Below are the code and all the weights of a small trained network. Each question names an input and a target symbol and asks about switching units off, where a switched-off unit gives its printed mean instead of its output.

import numpy as np


def w(rows, s, z=0):
    codes = np.array(rows[::2]) - 128.0
    scale = np.full(codes.shape[1], s)
    scale[-1] = z or s
    return codes * scale


def norm(h):
    return h / np.sqrt((h * h).mean(-1, keepdims=True) + 1e-5)


def f(y):
    return np.maximum(y, 0)


def softmax(a):
    e = np.exp(a - a.max(-1, keepdims=True))
    return e / e.sum(-1, keepdims=True)


def log_softmax(a):
    a = a - a.max(-1, keepdims=True)
    return a - np.log(np.exp(a).sum(-1, keepdims=True))


def net(x, mask):
    ids = ['Ψβδεζηθμστ'.index(c) for c in x.split()]
    T = len(ids)
    res = E[ids] + P[:T]
    r = norm(res)
    for j in range(2):
        rows = slice(2 * j, 2 * j + 2)
        q, k, v = (r @ M[0][rows].T for M in (Q, K, V))
        z = softmax(np.where(np.tri(T) > 0, q @ k.T / 2**0.5, -1e9)) @ v
        o = O[0][rows]
        res = res + np.where(mask[j], z, o[:, -1]) @ o[:, :-1]
    y = f(norm(res) @ A[0][:, :-1].T + A[0][:, -1])
    res = res + np.where(mask[2:18], y, B[0][:, -1]) @ B[0][:, :-1]
    return log_softmax(norm(res)[-1] @ U[:, :-1].T + U[:, -1])


Q, K, V, O, A, B = {}, {}, {}, {}, {}, {}
E = w([
[102,137,73,114],'Ψ',
[76,146,86,62],'β',
[32,162,188,73],'δ',
[78,163,105,109],'ε',
[57,132,151,119],'ζ',
[185,95,3,113],'η',
[153,66,27,124],'θ',
[85,218,168,24],'μ',
[57,234,191,133],'σ',
[85,5,143,35],'τ',
],0.011)
P = w([
[235,113,133,176],'0',
[1,173,66,82],'1',
[40,171,53,162],'2',
[70,147,53,199],'3',
[78,149,65,193],'4',
[89,135,47,184],'5',
[70,172,87,142],'6',
[98,154,55,184],'7',
[73,155,48,156],'8',
],0.0067)
Q[0] = w([
[184,88,199,164],'head 0',
[91,85,88,109],'head 0',
[254,113,207,172],'head 1',
[140,103,174,231],'head 1',
],0.0069)
K[0] = w([
[13,164,75,248],'head 0',
[99,182,136,123],'head 0',
[28,161,72,122],'head 1',
[133,93,1,102],'head 1',
],0.0079)
V[0] = w([
[108,88,31,24],'head 0',
[127,6,78,199],'head 0',
[110,200,97,222],'head 1',
[156,205,1,138],'head 1',
],0.01)
O[0] = w([
[172,93,185,96,253],'head 0',
[57,84,109,134,49],'head 0',
[71,174,70,99,128],'head 1',
[111,159,100,7,206],'head 1',
],0.017,0.0074)
A[0] = w([
[132,162,186,66,171],'neuron 0',
[199,126,178,241,196],'neuron 1',
[29,172,158,88,223],'neuron 2',
[142,223,214,184,170],'neuron 3',
[16,77,176,90,189],'neuron 4',
[71,211,179,107,167],'neuron 5',
[97,161,129,255,101],'neuron 6',
[176,63,64,127,179],'neuron 7',
[154,73,130,113,236],'neuron 8',
[112,185,72,111,173],'neuron 9',
[108,192,112,156,82],'neuron 10',
[130,3,200,175,78],'neuron 11',
[99,219,111,128,170],'neuron 12',
[191,230,2,112,175],'neuron 13',
[135,140,155,34,253],'neuron 14',
[223,69,110,77,152],'neuron 15',
],0.0091,0.0026)
B[0] = w([
[149,49,137,166,207],'neuron 0',
[109,209,241,136,168],'neuron 1',
[196,90,51,210,188],'neuron 2',
[135,133,59,209,167],'neuron 3',
[164,76,115,253,169],'neuron 4',
[219,50,51,133,179],'neuron 5',
[82,179,102,80,143],'neuron 6',
[122,146,104,223,148],'neuron 7',
[117,131,192,191,164],'neuron 8',
[133,125,119,170,174],'neuron 9',
[120,170,111,108,139],'neuron 10',
[143,158,145,204,160],'neuron 11',
[138,141,105,154,171],'neuron 12',
[156,78,130,189,208],'neuron 13',
[160,59,146,211,245],'neuron 14',
[109,101,191,124,190],'neuron 15',
],0.0069,0.011)
U = w([
[116,98,87,84,156],'Ψ',
[173,113,202,31,122],'β',
[142,164,148,150,68],'δ',
[133,162,91,72,211],'ε',
[73,140,115,185,191],'ζ',
[131,71,112,121,3],'η',
[102,51,116,146,124],'θ',
[246,166,151,122,163],'μ',
[163,162,50,170,103],'σ',
[106,62,204,183,99],'τ',
],0.011,0.0024)

Each question gives the input, a string of symbols that net reads in full, and the target symbol t.
The units are the heads (2 rows each of Q, K, V and O) and the neurons (one row each of A and B). Each row of codes is followed by its name. A weight is (code - 128) times the scale printed after its matrix; where a second scale follows, it is the last column's (O, A, B and U).
mask holds one flag per unit, heads first, then neurons. A switched-off unit (its flag False) gives its mean, the last column of its rows in O or B, instead of its output. The means were averaged over made-up inputs and are rounded, as every weight is.
A unit's drop is (log p(t) with every unit on - log p(t) with that unit switched off) / (log p(t) with every unit on - log p(t) with every unit switched off).
The circuit of an input: a set's keep is (log p(t) with only the set's units on - log p(t) with every unit switched off) / (log p(t) with every unit on - log p(t) with every unit switched off). Starting from the 12 units with the biggest drops (on a tie, the unit counted first), units are removed one at a time, each time the one whose removal leaves the highest keep (on an exact tie, the one counted first), for as long as the keep stays at least 0.8.
circuit, biggest first: the units of the circuit, biggest drop first
heads that matter: for each layer, one digit per head in row order, 1 if its drop is at least 0.15 and else 0, layers parted by /
drop of u: that unit's drop, to one decimal
input σ μ ζ, target σ: circuit, biggest first => (head 0; head 1)
input σ β δ, target σ: circuit, biggest first => (head 0; head 1)
input ζ ε ζ, target ζ: heads that matter => 11
input τ Ψ θ τ β, target τ: heads that matter => 11
input θ η δ, target θ: heads that matter => 10
input β θ μ β τ η η, target β: circuit, biggest first => (head 0; head 1; neuron 2)
input τ ζ Ψ μ η σ β η Ψ, target τ: heads that matter => 11
input σ μ β β ε, target σ: circuit, biggest first => (head 1; head 0)
input β η β μ, target β: circuit, biggest first => (head 1)
input β θ τ Ψ Ψ μ, target β: circuit, biggest first => (head 0; head 1)
input σ σ σ Ψ μ ζ η, target σ: heads that matter => 11
input σ μ μ Ψ θ β β η β, target σ: heads that matter => 01
input ζ ε θ σ, target σ: heads that matter => 00
input ζ ζ β θ β, target ζ: heads that matter => 11
input β ζ μ η β Ψ Ψ ε, target β: circuit, biggest first => (head 0; head 1)
input β σ ζ, target β: heads that matter => 11
input β β β, target β: circuit, biggest first => (head 1)
input β μ μ Ψ β θ θ, target β: circuit, biggest first => (head 0; head 1; neuron 2)
input ζ β ε μ σ ε, target ζ: heads that matter => 01
input τ μ Ψ θ μ, target τ: circuit, biggest first => (head 0)
input β τ δ μ Ψ β, target β: heads that matter => 10
input β Ψ θ, target β: circuit, biggest first => (head 0; head 1)
input σ τ η μ σ μ, target σ: drop of head 1 => 0.6
input τ η Ψ δ η σ μ μ, target τ: drop of head 0 => 0.3
input μ μ δ, target μ: drop of neuron 13 => 0.0
